Read these off the grid that follows. Indices start at 0.
1) The entry in row 0 and column 1?
2) The bottom-left entry?
3) The entry in row 0 and column 0?
4) The entry at row 1, column 1?
5) The entry in the top-right corner?
6) The entry directly below 136?
[[152 118 145 112 114 133 143 124 135 113 134 134 131]
 [153 117 145 110 113 133 146 126 135 112 136 134 132]
 [125 120 102 123 107 127 115 107 114 131 127 144 139]]
1) 118
2) 125
3) 152
4) 117
5) 131
6) 127

x = ((117, 120, 129, 122, 133, 123, 124, 138, 121, 122, 139, 115, 135, 143, 114, 126), (142, 140, 118, 148, 105, 151, 124, 105, 108, 132, 100, 137, 105, 126, 146, 102), (135, 110, 115, 105, 122, 115, 116, 136, 132, 143, 136, 130, 123, 120, 108, 137), (120, 131, 126, 129, 130, 127, 124, 122, 132, 123, 125, 120, 129, 119, 127, 127), (136, 108, 128, 108, 125, 113, 123, 136, 131, 137, 136, 131, 125, 124, 116, 138), (133, 134, 120, 137, 117, 139, 118, 108, 123, 130, 111, 125, 116, 113, 137, 116), (110, 141, 132, 137, 139, 127, 138, 126, 138, 110, 127, 124, 139, 125, 133, 128), (130, 123, 126, 130, 121, 134, 113, 120, 116, 132, 122, 113, 119, 131, 125, 117))
What is the first entry in reading order?
A: 117
What is the third largest entry?
A: 146
What is the maximum?
A: 151
What is the minimum?
A: 100
The 2nd smallest entry is 102
What is the second largest entry?
A: 148
The fourth entry in reading order -> 122
The entry just right of the smallest entry is 137
